How the nodes are linked:
ω: tar->sur, ruz->mam, vit->mar, rab->luz, tiv->lur, ked->kab, sim->nik, ven->bet, fev->lun, lur->tiv, kag->pog, fos->kal, lof->dus, rov->rer, nid->kor, gav->vok, kud->sez, biz->kub, sak->ziv, nav->puf, lib->lif, nik->sim, kor->nid, rap->fus, muf->sug, roz->lan, mar->vit, vib->led, nef->rig, sig->zap, pog->kag, zus->dev, ged->sut, lub->mur, nam->sog, dez->zib, lif->lib, pof->dum, big->lir, sog->nam, fus->rap, dus->lof, dud->bep, poz->raz, mur->lub, kad->nir, des->nop, sug->muf, vok->gav, sez->kud, lan->roz, sur->tar, rer->rov, gez->ril, lil->rol, dev->zus, luz->rab, fil->vuz, rig->nef, bet->ven, niv->suf, ziv->sak, mam->ruz, sut->ged, raz->poz, nir->kad, ril->gez, dum->pof, kub->biz, nop->des, duz->ses, suf->niv, led->vib, kal->fos, rol->lil, lun->fev, kab->ked, lir->big, zap->sig, puf->nav, bep->dud, zib->dez, ses->duz, vuz->fil
φ: med->dus, tar->ziv, vun->dum, ruz->rig, vit->ked, rab->kub, tiv->dev, ked->vit, sim->gez, ven->rol, fev->duz, lur->zus, kag->raz, fos->nav, rov->kud, nid->muf, teb->led, gav->lub, kud->rov, biz->luz, sak->sur, nav->fos, nik->ril, kor->sug, rap->fum, muf->nid, roz->ged, mar->kab, vot->nop, lik->sog, nef->mam, fum->rap, sig->kad, pog->poz, zus->lur, ged->roz, gab->big, lub->gav, dez->niv, lif->dul, big->gab, sog->lik, dus->med, poz->pog, mur->vok, kad->sig, sug->kor, vok->mur, sez->rer, lan->sut, sur->sak, rer->sez, gez->sim, lil->bet, dev->tiv, luz->biz, loz->bep, rig->ruz, bet->lil, niv->dez, ziv->tar, mam->nef, sut->lan, raz->kag, nir->zap, ril->nik, dum->vun, kub->rab, nop->vot, duz->fev, suf->zib, led->teb, zom->vuz, dul->lif, kal->puf, rol->ven, lun->ses, kab->mar, zap->nir, puf->kal, bep->loz, zib->suf, ses->lun, vuz->zom
θ: tar->dev, ruz->muf, vit->rer, rab->nam, tiv->ziv, ked->sez, sim->bep, ven->lun, fev->bet, lur->sak, kag->zib, rov->mar, nid->rig, pev->dum, teb->sut, kud->kab, biz->lik, sak->lur, nav->lir, lib->kad, nik->dud, kor->nef, rap->vab, muf->ruz, roz->vib, mar->rov, vot->vok, lik->biz, vib->roz, nef->kor, pog->dez, zus->sur, gab->kal, lub->des, nam->rab, dez->pog, lif->nir, big->puf, sog->luz, dus->riz, dud->nik, poz->niv, mur->nop, kad->lib, des->lub, sug->mam, vok->vot, tep->vuz, sez->ked, lan->led, sur->zus, rer->vit, gez->loz, lil->duz, vab->rap, dev->tar, luz->sog, loz->gez, rig->nid, bet->fev, niv->poz, ziv->tiv, mam->sug, sut->teb, raz->suf, nir->lif, dum->pev, nop->mur, duz->lil, suf->raz, led->lan, dul->zap, kal->gab, rol->ses, lun->ven, kab->kud, lir->nav, zap->dul, puf->big, riz->dus, bep->sim, zib->kag, ses->rol, vuz->tep
δ: med->sut, tar->ril, ruz->lib, vit->sog, rab->rov, tiv->dud, ked->lik, sim->sak, ven->raz, fev->niv, lur->bep, kag->rol, lof->roz, rov->rab, nid->sig, kud->kub, biz->sez, sak->sim, nav->fus, lib->ruz, nik->ziv, kor->zap, rap->puf, muf->kad, roz->lof, mar->nam, lik->ked, nef->dul, fum->kal, sig->nid, pog->lil, zus->loz, lub->fil, nam->mar, dez->duz, lif->mam, big->vab, sog->vit, fus->nav, dus->lan, dud->tiv, poz->bet, mur->vuz, kad->muf, sug->nir, vok->zom, tep->nop, sez->biz, lan->dus, sur->gez, rer->luz, gez->sur, lil->pog, vab->big, luz->rer, loz->zus, fil->lub, bet->poz, niv->fev, gaf->dum, ziv->nik, mam->lif, sut->med, raz->ven, nir->sug, ril->tar, dum->gaf, kub->kud, nop->tep, duz->dez, suf->lun, led->riz, zom->vok, dul->nef, kal->fum, rol->kag, lun->suf, zap->kor, puf->rap, riz->led, bep->lur, zib->ses, ses->zib, vuz->mur
ρ: tar->gav, vun->sut, ruz->lir, vit->niv, rab->ven, tiv->des, ked->dez, sim->vuz, ven->rab, fev->sog, lur->nop, kag->kud, fos->nid, rov->raz, nid->fos, pev->led, gav->tar, kud->kag, biz->lil, sak->mur, nav->muf, nik->fil, kor->kal, rap->nir, muf->nav, roz->pof, mar->suf, vot->zus, lik->duz, nef->gab, fum->zap, pog->sez, zus->vot, gab->nef, lub->ziv, nam->lun, dez->ked, lif->vab, pof->roz, big->mam, sog->fev, fus->kad, dus->gaf, poz->rer, mur->sak, kad->fus, des->tiv, sug->puf, vok->sur, tep->bep, sez->pog, lan->dum, sur->vok, rer->poz, gez->zom, lil->biz, vab->lif, luz->bet, fil->nik, bet->luz, niv->vit, gaf->dus, ziv->lub, mam->big, sut->vun, raz->rov, nir->rap, dum->lan, kub->rol, nop->lur, duz->lik, suf->mar, led->pev, zom->gez, kal->kor, rol->kub, lun->nam, kab->zib, lir->ruz, zap->fum, puf->sug, bep->tep, zib->kab, vuz->sim
ζ: med->zap, tar->kag, vun->kal, ruz->vib, vit->nop, rab->fil, tiv->suf, ked->vot, sim->bet, ven->nik, fev->bep, lur->niv, kag->tar, lof->kad, rov->lub, nid->ged, pev->big, teb->nef, gav->kud, kud->gav, biz->zom, sak->poz, nav->pof, nik->ven, kor->sut, rap->gaf, muf->roz, roz->muf, mar->des, vot->ked, vib->ruz, nef->teb, pog->sur, zus->dez, ged->nid, lub->rov, dez->zus, lif->riz, pof->nav, big->pev, sog->tep, dus->nir, dud->lun, poz->sak, mur->rer, kad->lof, des->mar, sug->lan, vok->sez, tep->sog, sez->vok, lan->sug, sur->pog, rer->mur, gez->lil, lil->gez, dev->zib, luz->vuz, loz->duz, fil->rab, bet->sim, niv->lur, gaf->rap, ziv->raz, mam->led, sut->kor, raz->ziv, nir->dus, ril->rol, dum->puf, nop->vit, duz->loz, suf->tiv, led->mam, zom->biz, kal->vun, rol->ril, lun->dud, zap->med, puf->dum, riz->lif, bep->fev, zib->dev, vuz->luz
χ: med->gez, tar->ged, vun->vok, ruz->suf, vit->big, rab->fus, tiv->vib, ked->gab, sim->dus, ven->kad, fev->lif, lur->led, kag->nid, fos->kud, lof->nik, rov->nav, nid->kag, pev->nop, teb->zus, kud->fos, biz->fum, sak->lan, nav->rov, lib->lun, nik->lof, kor->pog, rap->luz, muf->raz, roz->ziv, mar->lir, vib->tiv, nef->dez, fum->biz, sig->rol, pog->kor, zus->teb, ged->tar, gab->ked, lub->pof, dez->nef, lif->fev, pof->lub, big->vit, sog->vab, fus->rab, dus->sim, poz->sug, mur->dum, kad->ven, sug->poz, vok->vun, sez->kal, lan->sak, sur->sut, rer->puf, gez->med, lil->zap, vab->sog, luz->rap, rig->zib, bet->nir, niv->mam, gaf->vuz, ziv->roz, mam->niv, sut->sur, raz->muf, nir->bet, dum->mur, nop->pev, duz->dul, suf->ruz, led->lur, dul->duz, kal->sez, rol->sig, lun->lib, lir->mar, zap->lil, puf->rer, riz->bep, bep->riz, zib->rig, vuz->gaf

In the rows, zero is written as 523.

The rows follow the links: the fewer symbols apart two nodes are, the more alike their rows tend to be.

Each row is also shifted at random along 11 hidden directions that mean nothing.

Some nodes, each with a row of numbers:
suf: 492,689,636,349,589,509,408,519,519,561,509,400,524,405,605,645,460,565,447,475,356,480,474,708,384,228,419,670,480,644,572,677,372,502,503,542,645,239,600,395,424,522,333,662
fum: 503,628,463,496,503,571,638,445,597,423,465,574,591,527,637,533,611,466,583,622,660,423,509,415,358,421,384,542,616,583,653,504,459,436,511,574,580,295,566,427,662,551,648,379
bep: 757,476,530,407,599,466,636,526,555,239,587,461,454,542,629,459,394,604,461,587,528,588,463,426,423,645,344,649,422,562,402,647,459,477,483,583,508,341,461,638,439,493,489,439
kud: 423,311,512,596,498,530,579,482,518,751,543,579,604,512,294,522,522,462,599,643,575,556,568,620,512,469,603,469,531,506,681,375,672,615,492,483,394,568,521,506,407,569,537,394
lib: 340,460,451,520,517,440,520,621,496,518,493,633,419,645,557,496,516,576,468,567,550,657,557,516,548,773,685,595,520,568,538,506,659,524,552,404,630,577,536,424,698,514,469,471
niv: 189,574,518,571,585,484,381,456,479,633,544,667,428,507,471,573,412,546,449,463,470,312,558,504,624,445,576,584,488,519,657,450,591,593,524,511,612,577,452,364,462,509,411,405
lil: 462,542,456,671,568,479,476,518,571,482,600,469,441,632,509,531,520,449,448,550,607,458,620,538,468,636,518,469,516,477,580,527,484,637,501,584,504,491,537,598,378,547,620,522
mam: 603,686,666,633,526,524,330,664,539,236,459,372,441,454,688,538,559,552,409,379,440,428,563,530,556,710,511,540,542,558,294,703,420,530,531,539,624,490,470,600,654,491,357,499
lun: 609,371,474,520,561,437,536,477,493,726,565,606,443,586,412,336,415,569,521,566,545,468,596,510,504,526,475,633,461,569,566,414,604,478,467,630,502,434,483,474,416,450,578,391
nik: 538,638,508,464,587,491,441,528,493,592,523,555,502,561,483,519,520,558,424,490,450,518,457,509,456,308,596,447,478,446,450,565,565,507,492,492,551,529,533,480,433,507,424,584
vit: 780,521,562,598,554,570,503,514,499,374,552,485,546,503,564,618,444,564,556,410,503,473,536,531,534,501,465,554,461,503,579,508,553,608,566,525,537,656,496,465,414,507,532,433
nir: 612,526,632,531,429,459,352,533,501,746,389,390,540,570,423,420,680,554,459,495,360,524,579,758,475,527,422,459,539,536,365,510,548,464,478,681,473,551,498,550,591,483,430,480
med: 472,645,595,293,530,449,554,517,644,484,426,463,520,540,645,545,626,438,461,643,499,493,398,578,387,529,331,582,593,613,489,538,469,390,514,552,616,316,515,516,644,586,415,316
gez: 592,348,645,462,525,465,447,616,610,369,513,377,515,497,495,630,498,455,461,658,413,612,448,648,407,477,415,530,519,561,300,630,489,525,421,514,280,455,533,692,361,576,315,486
bet: 638,623,491,601,544,494,599,474,468,431,614,421,475,584,498,553,520,558,470,520,505,491,585,451,471,549,494,430,453,508,552,502,445,583,519,597,546,576,528,532,380,465,560,519
sez: 422,522,460,527,574,591,735,547,570,451,631,599,578,521,619,541,479,455,604,608,685,555,535,394,601,546,545,488,501,588,623,394,606,532,568,413,542,631,562,444,437,550,692,380
lif: 666,559,447,658,461,525,546,516,500,421,462,520,434,550,474,464,544,565,472,404,606,564,537,383,471,538,477,524,578,475,528,562,515,449,482,591,580,529,550,487,658,442,611,575
vuz: 601,401,566,355,514,584,554,454,485,638,527,480,632,546,459,559,543,562,619,627,375,512,460,609,461,353,379,558,439,566,407,479,480,511,521,567,371,552,519,545,383,497,452,556
nav: 561,641,505,619,504,542,516,649,527,689,522,528,638,545,407,85,638,552,597,544,696,686,652,465,474,726,503,455,547,495,625,600,509,558,545,775,682,231,590,567,646,455,654,577
sur: 417,598,540,454,587,474,585,530,576,530,572,570,476,524,568,532,515,444,442,586,587,589,459,531,583,581,563,451,497,477,619,467,577,547,544,482,559,622,562,523,403,589,522,415
zus: 478,493,564,554,607,497,389,615,611,306,545,543,426,496,556,642,416,504,429,447,515,558,472,470,665,610,677,538,515,459,291,653,633,593,524,382,466,725,409,590,438,622,322,474
vun: 511,234,481,332,493,570,658,756,582,514,505,682,642,519,561,323,572,520,626,739,576,945,505,491,657,633,522,580,580,649,301,569,671,374,548,443,298,624,594,578,667,601,576,749
gaf: 436,543,453,571,463,557,392,494,448,627,446,582,598,592,528,480,624,536,596,513,511,458,561,544,587,607,551,457,549,428,474,543,465,584,572,568,485,594,508,601,669,503,552,673
big: 492,428,624,510,453,572,497,549,501,629,420,468,604,475,457,424,575,559,581,438,441,482,532,561,527,422,447,591,566,564,472,458,564,447,508,584,496,493,464,502,670,475,469,410
mar: 602,574,418,569,594,551,470,577,484,635,626,694,546,580,443,478,432,608,524,458,585,581,619,492,617,654,641,568,459,482,705,500,560,706,615,560,682,649,536,402,429,528,520,623
vok: 484,489,504,616,541,562,504,553,532,762,605,664,615,538,313,311,517,478,578,482,676,546,562,442,618,568,586,394,525,375,547,379,738,606,532,662,491,689,441,533,379,536,598,385

From each start, follow one symbol. Which node do you reach?
Answers are names.
---
347,558,501,433,557,467,399,572,549,645,488,718,473,585,583,270,537,614,485,537,562,541,515,457,568,717,440,662,537,564,337,636,525,439,521,626,642,396,434,569,666,518,483,560
ζ
lif
---
578,623,592,514,586,490,513,521,503,555,587,510,503,458,476,337,508,581,478,493,534,429,469,400,529,394,415,458,476,475,468,498,529,445,465,698,515,424,485,541,405,450,543,418
ω
ziv
---
704,489,493,581,582,556,452,584,563,621,581,549,617,615,496,483,524,485,580,551,566,545,579,565,532,534,571,452,541,551,382,543,559,583,524,575,436,558,511,550,390,549,524,589
ρ
rol
---
581,500,439,571,548,518,514,437,555,556,536,571,447,579,419,609,459,443,447,430,622,416,534,507,400,255,463,565,544,482,671,427,644,544,471,590,573,570,539,389,431,528,533,379
δ
dez
---
327,518,460,605,534,556,527,532,453,573,587,548,588,513,453,601,500,566,582,577,533,569,572,611,521,495,689,441,474,499,729,535,587,654,584,429,536,558,604,421,404,506,571,611
θ
mar
---
274,512,548,553,577,584,472,590,504,466,609,583,625,487,507,513,470,579,590,552,506,468,460,479,512,503,656,469,455,450,518,563,566,588,535,407,480,366,519,514,434,468,458,433
ω
mur
---
644,502,527,647,481,519,552,679,591,380,481,520,481,511,491,459,597,465,458,559,671,624,601,406,564,702,624,454,599,537,457,625,567,514,464,538,465,462,536,570,634,544,561,551
θ
rig
---
539,426,560,482,584,561,361,617,525,526,551,723,657,486,490,370,522,586,599,605,568,487,481,476,551,423,479,512,472,479,462,544,759,561,506,605,435,519,449,487,399,482,491,400
φ
vok
---
778,418,469,432,536,502,798,586,490,445,650,548,494,493,545,397,461,600,533,705,618,774,535,381,536,492,469,552,409,670,605,477,513,402,473,509,457,458,655,455,412,475,690,650
χ
muf
---
456,643,515,594,612,477,412,636,624,529,583,629,505,492,457,447,527,461,465,588,656,500,610,498,454,472,431,491,570,552,633,690,491,592,471,686,600,318,592,479,421,572,491,688
χ
kor
---
557,525,455,485,599,580,488,539,515,666,600,719,638,624,474,465,509,549,591,589,572,546,579,461,546,414,597,492,465,563,518,467,710,564,548,481,522,634,535,274,437,514,478,500
χ
fus
---
502,525,531,563,421,495,660,480,439,530,469,457,454,472,483,537,623,520,506,528,529,515,564,475,549,498,548,436,522,522,647,403,499,422,475,524,483,653,549,456,635,495,648,543
ζ
lan
---
428,548,578,537,484,552,520,598,548,398,463,586,643,446,600,270,627,582,608,611,615,480,543,359,516,519,428,509,540,611,409,542,638,412,493,624,485,325,482,513,668,458,614,379
χ
rer
---
389,676,568,458,554,437,292,610,560,591,413,555,545,555,537,429,644,569,446,614,442,526,469,646,410,608,498,536,554,494,466,700,510,549,500,610,635,255,548,503,657,544,338,508
ζ
kad
---
964,468,629,380,523,474,506,554,505,530,441,427,491,465,545,475,550,567,461,446,343,681,492,545,636,619,384,605,530,572,282,618,404,407,509,619,514,696,496,641,631,530,426,706
φ
teb
---
390,482,570,463,543,571,572,553,542,527,569,389,537,484,617,711,418,441,557,493,431,577,504,682,590,573,644,580,504,588,496,491,480,621,621,332,525,632,545,539,403,586,413,501
ω
ked
---
607,421,547,486,512,532,651,504,473,466,581,388,622,472,457,484,510,548,596,671,495,553,546,567,451,540,362,533,414,602,633,461,471,558,523,595,432,433,572,514,419,456,553,369
δ
luz
---
551,517,501,456,572,499,583,547,489,425,597,558,480,590,618,453,510,589,490,597,513,554,453,428,554,496,502,488,420,520,384,451,527,449,471,513,460,611,519,566,401,481,605,542
θ
bep
---
537,542,557,447,596,475,516,597,585,608,559,602,497,522,582,522,519,452,437,611,550,603,537,544,590,482,613,518,538,630,466,490,629,496,506,430,504,550,515,423,430,610,494,463
ζ
tar
